M = [151 102 134 124 138 102 151 151 137 132 135 120 141]
The entry just left of 141: 120
The entry just right of the centre entry: 151
Read off the median entry.
A: 135

Read these off the grid that follows.
1) Give the entry just left of the largest entry.
2) Give the entry just left of the smallest entry.
array([[117, 134, 141, 130, 126, 132, 125, 137, 136, 122, 114, 107, 138,
        106, 132],
       [124, 133, 132, 130, 128, 129, 128, 128, 128, 127, 123, 123, 132,
        117, 128],
       [140, 130, 137, 125, 129, 130, 130, 130, 130, 134, 116, 115, 119,
        144, 128],
       [134, 127, 122, 127, 129, 126, 130, 122, 123, 132, 134, 139, 123,
        138, 125],
       [135, 120, 130, 123, 127, 130, 126, 136, 136, 127, 126, 120, 120,
        146, 132],
       [117, 123, 121, 129, 126, 128, 125, 130, 130, 121, 138, 135, 135,
        118, 130]])
1) 120
2) 138

Questions about the table below.
1) Give the last entry of the largest entry's row.
2) Give the entry just left of 137.
3) Give the entry just left of 132.
4) Give the 1st entry, reading row by row.
5) Give the top-right entry.
6) Give the entry just left of 101.
[[124 125 119 101 114 137 116 139 134]
 [152 150 132 135 104 118 121 131 142]]
1) 142
2) 114
3) 150
4) 124
5) 134
6) 119

Questions about the matrix below.
1) Give the first entry on the diagonal from the top-right corner.
2) Give the last entry in the row that holds the smallest entry.
3) Give the second entry in reading order.
4) Give the first entry on the main diagonal.
5) Give the bottom-left entry.
6) Give the entry just right of the smallest entry.
7) Give the first entry of the smallest entry's row.
8) Give the top entry of the column that holds the smallest entry.
[[122 116 123 129 118 129 126 128 118 117 128 129 108 127 125]
 [123 116 123 129 119 129 126 128 118 116 128 129 108 127 126]
 [122 115 116 129 118 113 128 126 126 134 127 129 114 126 122]
 [125 116 128 139 122 141 126 129 118 107 128 128 111 129 128]
 [127 116 129 150 126 146 127 131 121 105 127 128 118 130 128]
 [129 115 126 156 130 142 128 131 128 109 127 128 125 131 129]
 [129 115 126 156 130 143 128 131 128 109 127 128 125 131 128]
 [128 118 120 150 126 123 130 129 135 132 126 127 131 129 123]
 [130 117 124 156 130 135 129 131 132 119 126 127 130 130 127]
 [125 117 116 139 123 114 129 127 133 138 127 128 126 128 122]]
1) 125
2) 128
3) 116
4) 122
5) 125
6) 127
7) 127
8) 117

arr =
[[126 134 128 121 149 144 134 117 148 100 113 139 115 106 132 134]
 [104 117 142 102 156 104 103 123 139 104 127 113 149 130 131 122]
 [127 111 137 144 122 112 108 113 108 123 114 149 136 104 139 102]
 [114 104 109 147 110 129 120  99 116 144 116 151 146 110 105 141]]
Counting starts at 1.
The entry just right of the largest entry -> 104
Which number is the entry at row 1, column 3?
Answer: 128
The top-left entry -> 126
Which number is the entry in row 1 and column 2?
Answer: 134
The entry directly above the smallest entry -> 113
The entry in the bottom-left corner is 114
The entry just right of 147: 110
The entry in the bottom-right corner -> 141
Which number is the entry just left of the largest entry?
Answer: 102
The minimum is 99
The entry directly below 132 -> 131
The entry in row 2 and column 1: 104
Which number is the entry at row 3, column 1?
Answer: 127
Which number is the entry just right of 121?
Answer: 149
Which number is the entry just right of 146?
Answer: 110

Questions about the grid below. Rows and columns are numbered from 1.
1) Give the entry at row 3, column 1.
2) Give the top-left entry.
3) Give the top-right entry.
4) Give the entry in the bottom-left corner.
5) Give the top entry of the column that holds the smallest entry.
6) Give the entry in row 2 and column 3.
7) Give the entry directly above the largest entry.
8) Give the largest entry.
[[136 128 107 136 128 125 121 125 118 134 136 142 119]
 [120 144 139 137 127 134 127 147 128 126 136 135 131]
 [120 128 150 121 128 128 133 131 138 125 119 113 135]
 [139 112 117 120 131 122 129 109 126 128 119 121 125]
 [136 112 123 117 128 122 132 112 130 128 117 117 129]
 [126 121 143 115 128 125 135 122 134 124 115 111 135]
 [125 122 143 116 128 126 135 121 135 124 115 111 133]
 [129 139 115 143 128 133 122 137 120 132 141 145 123]
 [115 143 145 131 125 135 131 144 132 123 131 129 133]
 [129 139 118 141 128 133 122 137 120 131 143 145 122]
 [138 112 121 118 130 119 130 111 130 128 119 121 126]
 [140 112 116 119 131 121 129 110 127 131 121 124 125]
 [118 132 152 123 125 131 134 136 136 124 121 118 134]
 [115 139 151 128 126 134 132 140 134 124 125 123 133]]
1) 120
2) 136
3) 119
4) 115
5) 107
6) 139
7) 116
8) 152

Read these off the matrix that follows. Rows and columns are numbered from 1.
1) Read off the bottom entry of the column that holds the smallest entry.
2) Read off the entry in the bottom-right corner.
3) Read off the smallest entry.
4) Read off the entry at row 1, column 3.
5) Read off the top-left entry.
6) Read off the entry just left of the largest entry.
7) Read off the entry in the top-right corner.
8) Read off the entry in row 3 and column 3.
120	124	121	146	125	122	124	137	123	122	144	140	128	125
106	120	131	141	135	107	116	131	112	120	140	139	122	135
133	130	134	107	138	131	125	124	130	131	111	118	133	133
149	137	124	110	123	151	138	118	144	137	117	125	138	118
125	126	120	128	132	132	127	132	127	128	131	138	128	125
111	124	131	131	132	115	122	125	114	119	139	142	125	131
128	130	124	124	122	122	112	137	127	136	122	124	138	123
1) 128
2) 123
3) 106
4) 121
5) 120
6) 123
7) 125
8) 134

[139 132 150 117 131]
The entry just right of 139 -> 132
The minimum? 117
The first entry from the left is 139

Read these off the array that follows.
1) What is the third entry in reading order?
2) What is the entry just left of 136?
((150, 121, 123, 128, 125, 118), (125, 118, 122, 130, 117, 136), (121, 130, 126, 113, 146, 125), (126, 140, 141, 130, 125, 131), (124, 122, 127, 116, 123, 138), (119, 112, 130, 118, 117, 135), (139, 145, 143, 126, 130, 115), (132, 115, 134, 138, 131, 120), (117, 140, 142, 134, 115, 130), (120, 119, 116, 148, 110, 139), (100, 138, 142, 141, 112, 122), (128, 128, 120, 131, 125, 121), (115, 147, 129, 127, 123, 120), (126, 126, 123, 120, 141, 123))
1) 123
2) 117

X = [112 130 143 137 117 131 116 119 138 155 142 119 109]
Find the entry just left of 109.
119
The entry just right of 137 is 117

Questions about the table below.
1) Which number is the 1st entry in reading order?
2) Which number is the largest entry in the last row?
3) Which number is the entry in the bottom-left corner?
4) Which number is the smallest entry in the first row?
5) Which number is the top entry of the column that holds the largest entry?
[[141 124 129 113 114 112 113 150 100]
 [105  99 154 136 118 123 128 138 125]]
1) 141
2) 154
3) 105
4) 100
5) 129

Questions about the matrix below.
1) Read off the first entry on the diagonal from the top-right corner.
2) Read off the 4th-last entry, reading row by row.
3) Read off the entry directly above the largest entry.
4) Read off the top entry of the column that holds the largest entry.
5) Read off the 4th entry, reading row by row.
6) Read off the entry just left of the largest entry.
7) Read off the first entry on the main diagonal.
8) Read off the bottom-left entry.
[[127 118 133 111 135 129 138 126 116 125 120]
 [116 126 132 127 124 128 130 132 141 115 126]
 [124 138 134 126 140 135 131 124 129 147 142]
 [113 132 138 122 129 113 121 115 116 117 133]
 [127 128 128 119 123 134 125 118 123 123 127]
 [123 132 126 126 122 124 125 126 132 129 127]
 [113 121 115 124 122 120 126 130 125 123 130]
 [126 136 137 133 129 138 124 135 141 129 137]
 [125 118 132 131 135 123 123 129 137 130 123]
 [127 131 123 124 126 131 118 105 119 127 126]
 [130 121 135 124 138 140 133 126 124 129 129]
 [137 118 128 129 127 123 142 131 129 133 120]
 [131 126 139 138 148 130 134 130 131 140 133]
 [124 128 124 123 125 125 116 129 125 118 119]
 [140 121 125 125 126 119 137 121 128 136 121]]
1) 120
2) 121
3) 127
4) 135
5) 111
6) 138
7) 127
8) 140
